Each row has a name. Each piece below is followed by the name of the row it came from, unless a question asks for something else. Each question is about the rows just above it.

[35 -1 -2 -5  3 83  7  5]  timo
[-1 -3 -2 -5  3 83  7  5]  nufo
[46 -1 -2 -5  3 83  7  5]  tozo
Which row holds [46 -1 -2 -5  3 83  7  5]? => tozo

[-57   1 -52  45 -53  53  47  -7 -57 -57 -52 -30  48 -54 -10 -56  -7  45
  79]  Geni
[ 47 -47 -46 -48  15  49  74  49  58 -88  80 -88  55 -91  51 -86  70  58
  82]  minon
[ 74  49 -47 -48 -88  82  79  55 -91  47 -88  70  58 -86  51 -46  15  58
  49]  tige
[-57  48 -52  -7 -52  -7 -57  80  47 -10 -53 -30 -56  45  45 -57 -54  53
   1]  sof
[ 80  82  47  15  58  70  49 -88  58 -48 -46 -47 -86  55 -88  51  74  49
 -91] is which row reordered? => minon
The next entry after [-46  15  58]: => [49]
What is the next entry after [-52  45 -53  53  47]? => [-7]
Put [  1  53 -54 -57  45  45 -56 -30 -53 -10  47  80 -57  -7 -52  -7 -52  48
 -57] back in order: which row is it? => sof
Which row holds these entries in another order? [ 47  48 -54 -30  45  53  79  45 -10  -7   1 -52 -56  -7 -57 -57 -52 -57
 -53] => Geni
What is the next entry after [ 49 -47 -48]? => [-88]
What is the next entry after [-46  15]? => [58]

[-18 -12  -6  37  53 -25 -21  17  14   8 -15  -7  20 -10  14] : Vik
[-48  -5  45 -32 -35  -6  -2  49  19  -3 -61 -20  52  -9  21] : duga
[  9  -5  24   3   2  -6 -12  -5 -40   4   4  22  40  -5  -9] : pires
[  9 -11 -14  30   8   7   3  12  25   2   6 -14 -28  -7 -10] : bigu
[ 51   2 -35  -2 -32  45  49  -6  19   6  60  34 -80   5 -17] : Relom
[ 46   6  -6  57  22  16  32  17 -41   3  53  22 -10  17 -45] : veze
[ 15 -15  13 -66 -76  32  13 -33  -7 -19  17   8 -13   4 -13] : Dazud
[-17  18  -1   5  46  -6  16  34 -47   0  40  14  -8 -16 -25] : funi
[-12 -10  -4  60  58 -27 -18  18  -1   5 -18 -13  33   9  26] : fopu
[ 64   0  -7  12 -27  62  48  -7 -26   1  69  34 -49   4 -33] : kot
Which row holds this, read backwards? [ 19  -6  49  45 -32  -2 -35] => Relom
Which row holds [ 14  40   0 -47  34  16  -6  46   5  -1  18 -17] read backwards? => funi
What is the next entry after [ 64   0  -7  12 -27  62  48  -7 -26   1  69  34]? => [-49]
Give the next entry after [-18  18  -1   5]. => [-18]

[-33  45  18 -31   1] = silu
[30 56 23 40 43] = fem
[-14  46  63  45 -45] = radit
[ 26  12  19 -17  -5] = fiv
[-14 -45  45  62  46] = Zeluk
[ 19  -5  26 -17  11] = ruz
Give the next entry after [-33  45  18]. => [-31]
Which row holds [ 62  45 -45] read backwards? => Zeluk
[45 63] is which row, read backwards? => radit
What is the next entry after [30 56 23]? => [40]
[ 11  26 -17  19  -5] is which row reordered? => ruz
Put [ 63  45 -45 -14  46] back in order: which row is it? => radit
The next entry after [ 18 -31]: => [1]

[ 23 -15  27 -32] : Rut
[-22 -43 -14 -21] : Liv
[-46 -47  -3 -15] : Bisug
[ 10 -22 -46  14] : dumu
[ 15  -6 -81   0] : tamol
[-46 -15 -47  -4] : gen
[ -8  33  67 -31] : sare
[  6  -6  48 -21] : gogu
[-1  5 22  4] : Mapod
[  5 -28 -42   4] : guga
[  5 -10  26   1] : rifup
[ -4 -47 -15 -46] is which row reordered? => gen
Give the next entry after [-22 -46]. => [14]

[-76 -21 -46 -53  12  81] -> Fur
[ 56  37 -19  32 -54 -57] -> zudu
[ 38 -19  32  56 -54 -57] -> til
Which row holds these entries in another order? [-57  38 -19  32  56 -54] => til
Give the next entry after [-19  32 -54]. => [-57]
Which row holds these entries in another order? [-57 -54 -19  32  38  56] => til

[-9 90 33 16] : Goga
[ 16  90 -10  33] : Setu
[33 -9 90 16] : sas
[  5  16  88 -10] : solof
[ 33 -10  90  16] is which row reordered? => Setu
Which row holds [-10  90  16] read backwards? => Setu
Which row holds [-10  88  16] read backwards? => solof
Which row holds these entries in another order? [-10  88  16   5] => solof
Give the next entry after [33 -9]. => [90]
Which row holds this, read backwards? [-10  88] => solof
Which row holds [16  5] read backwards? => solof

[   4  -14    2 -107   76   50   30]  buk
[ 17 -72  38 -58  16   0  34]  gapu
[ 10 -68  37 -48  17   3  41]  rok
[   5  -13    2 -106   74   50   29]  retib
[   6   -8   -2 -106   88   41   39]  putul
[  7 -64  37 -43  17   4  42]  kigo
[ 46 -83  36 -77  88  41  15]  Zad
which: [   6   -8   -2 -106   88   41   39] => putul
Give the next entry after [ -13    2 -106   74]. => [50]

[-77  88 -24 -24  76 -14 -76]  Susef
[ 21 -75  88 -24  76 -14  33]  rifep
[ 21 -14  76 -24  88 -75  34]  Sapu
The next entry after [-75  88 -24]: => [76]
The next entry after [-14  76 -24  88]: => [-75]
Put [-75 -24 -14  21  33  76  88] back in order: which row is it? => rifep
which: [ 21 -75  88 -24  76 -14  33] => rifep

[  0 -95 -26  13] -> nipe
[-5 -4 34 93] -> fef
[  2   7 -56  82] -> tadun
[ -3 -98   0  16] -> Dotiz
[  9 -70 -67  23] -> Melog
[-21 -84  40  35] -> Febib
[-15 -98  -9  13] -> Rize
[  9 -76 -62  20] -> zikof
[ 46 -74  49  43] -> Pufis
[ 37  12 -46  88] -> litu
[ -4 -92  26  25] -> tuvep
Which row holds this, read backwards? [ 88 -46  12] => litu
The next entry after [-21 -84]: => [40]

[ 63  75 -31  22  91]  Rigef
[43 30 10 -4 64]  ref
[ 63  22 -30  75  91]  Pefug
[ -1 -56 -33 -28 -10]  bukir
The next entry after [43 30]: => [10]
[-31  75  63  91  22] is which row reordered? => Rigef
Give the next entry after [ 22 -30  75]. => [91]

[-35 -24   9  20] = baki
[-24 -58 -35   8] = Sev
[-24 -35 -54 -58] = Fonu
[-24 -35 -58 -64] = kemiv
Which row holds [-24 -35 -58 -64]? => kemiv
[-24 -58 -54 -35] is which row reordered? => Fonu
Which row holds [-58 -35 -24] read backwards? => kemiv
Give the next entry after [-24 -58]. => [-35]
[-64 -58 -35 -24] is which row reordered? => kemiv
[-58 -35 -24   8] is which row reordered? => Sev

[  2  -2  12   0  -1 -11   1  -2   0   0  -6   3  -1  -2   0   0   0   0
   0  -2   0   0   0  -3  -1  -2  -2   1   0  -1   2   2   0   2  -1  -1
  -1   3]  godud
[-2  0  0 -2 -2  3  0  1 -1  1 -1  0  2  0  0  0  0  0  0  0 -2 -3 -1  2
 -2  2 -1  3  0 -1  3 -1  0 -2 -1  0  1  0]  poga
[ 15  -2   4  -5   1   2  -3   8  -1 -13   4   5  -6   1   8   0  -8  -5
  -3  -2   8   2  -8   2  -4   5   1 -12 -17  -7  -3  -3   0   4  -8   1
  -4   6]  Luv
[ 26  -1   5 -12 -13  22 -41 -37  38  42 -28  37  29  50  46  18 -62 -48
 -31   3 -13 -26  46  -1   9   0 -55  -2  -7  27  39   3  57   1 -11  35
 -12  76]  gan
[-30   2  -4  13  13 -27  47  42 -43 -48  32 -43 -35 -57 -53 -21  69  52
  34  -3  14  28 -51   2 -10  -1  61   3   7 -30 -45  -4 -65   0  12 -39
  15 -86]  bufuf
[ 24   5  12   3 -19   6  18 -14  -6  -3 -17  11  45  -9 -23 -12   2  19
 -14  -2  22  -4 -11  -4 -14 -13   3 -24  -1  19  13   6  -2  10  -8  43
   3  24]  moza
[-8  0 -1 -8 -9  8  0  4 -1  4 -8 -4  9 -2  0 -3  3  1 -1  2 -7 -4 -9  9
 -7  7  1  9 -3 -7  6 -4  2 -7 -7  0  3 -2]  bodif
[-23   1  -3  -5 -17 -10  26  -3  10 -13  12   5   9  -8   5  -3  11  13
 -14   5  14   9  -6  21  26 -13  16   0  16  -6   4   6   2  21 -14 -17
  -4  14]  sif
[ -6  -6 -21   2  27  14 -15   9   3   4 -23   6  20  10 -18  14 -15 -44
  32 -11  37  -1  22   7 -49   9 -15  22  25   2  15 -11 -63 -39 -26   2
 -34  48]  mapap
[-11   6   7   3  22 -63  20 -49 -15  -1  -6   9  27 -11  14   2  25  37
 -16 -21  22 -39 -44 -26  14 -15  48   2  10   9  32 -18   2  -6 -34  15
 -23   4]  maf
[ -2  -3  -7   0   7   5  -6   1   2   1  -7   3   6   5  -5   4  -4 -14
  10  -3  11   0   6   1 -16   4  -5   7   9   1   5  -2 -20 -12  -7   0
 -10  16]  fovir
[-56  -5  -5 -53 -50  42   1  19  -6  22 -50 -22  53 -12   1 -15  14  -1
   0  13 -42 -35 -55  56 -43  40   2  46 -18 -33  42 -28   9 -45 -48  -2
  14 -15]  bebed
Which row holds [ 3 -6] read backwards? => godud
[-28  42 -33 -18] is which row, read backwards? => bebed
Put [-63 -49 -44 -39 -34 -26 -23 -21 -18 -16 -15 -15 -11 -11  -6  -6  -1   2
   2   2   3   4   6   7   9   9  10  14  14  15  20  22  22  25  27  32
  37  48] back in order: which row is it? => maf
[-63 -49 -44 -39 -34 -26 -23 -21 -18 -15 -15 -15 -11 -11  -6  -6  -1   2
   2   2   3   4   6   7   9   9  10  14  14  15  20  22  22  25  27  32
  37  48] is which row reordered? => mapap

[ 26   2   6 -47 -25 -12 -30 -27   7 -43  18   2] : Siza
[ -30  -12    2  -47    6  -25   25  -83 -102  -58  -63  -81] : kasav
[ 27  19  23 -51  -8  -1 -39 -24  25 -51  27  17] : Tuse
[  3 -12 -11   0  -1   3   5  -6 -10 -11   2 -11] : togu
[ 26   6  18   3 -27 -30 -12   2 -25 -47 -43   7] : bis
Which row holds this, read backwards? [-43   7 -27 -30 -12 -25 -47   6] => Siza
Put [  2  18 -43   7 -27 -30 -12 -25 -47   6   2  26] back in order: which row is it? => Siza
Give the next entry after [  2   6 -47 -25 -12]. => [-30]
The next entry after [  3 -27 -30 -12   2]: => [-25]
What is the next entry after [-25  25]? => [-83]
What is the next entry after [-25 -12]? => [-30]
Which row holds this, read backwards? [  2 -11 -10  -6   5   3  -1   0 -11] => togu

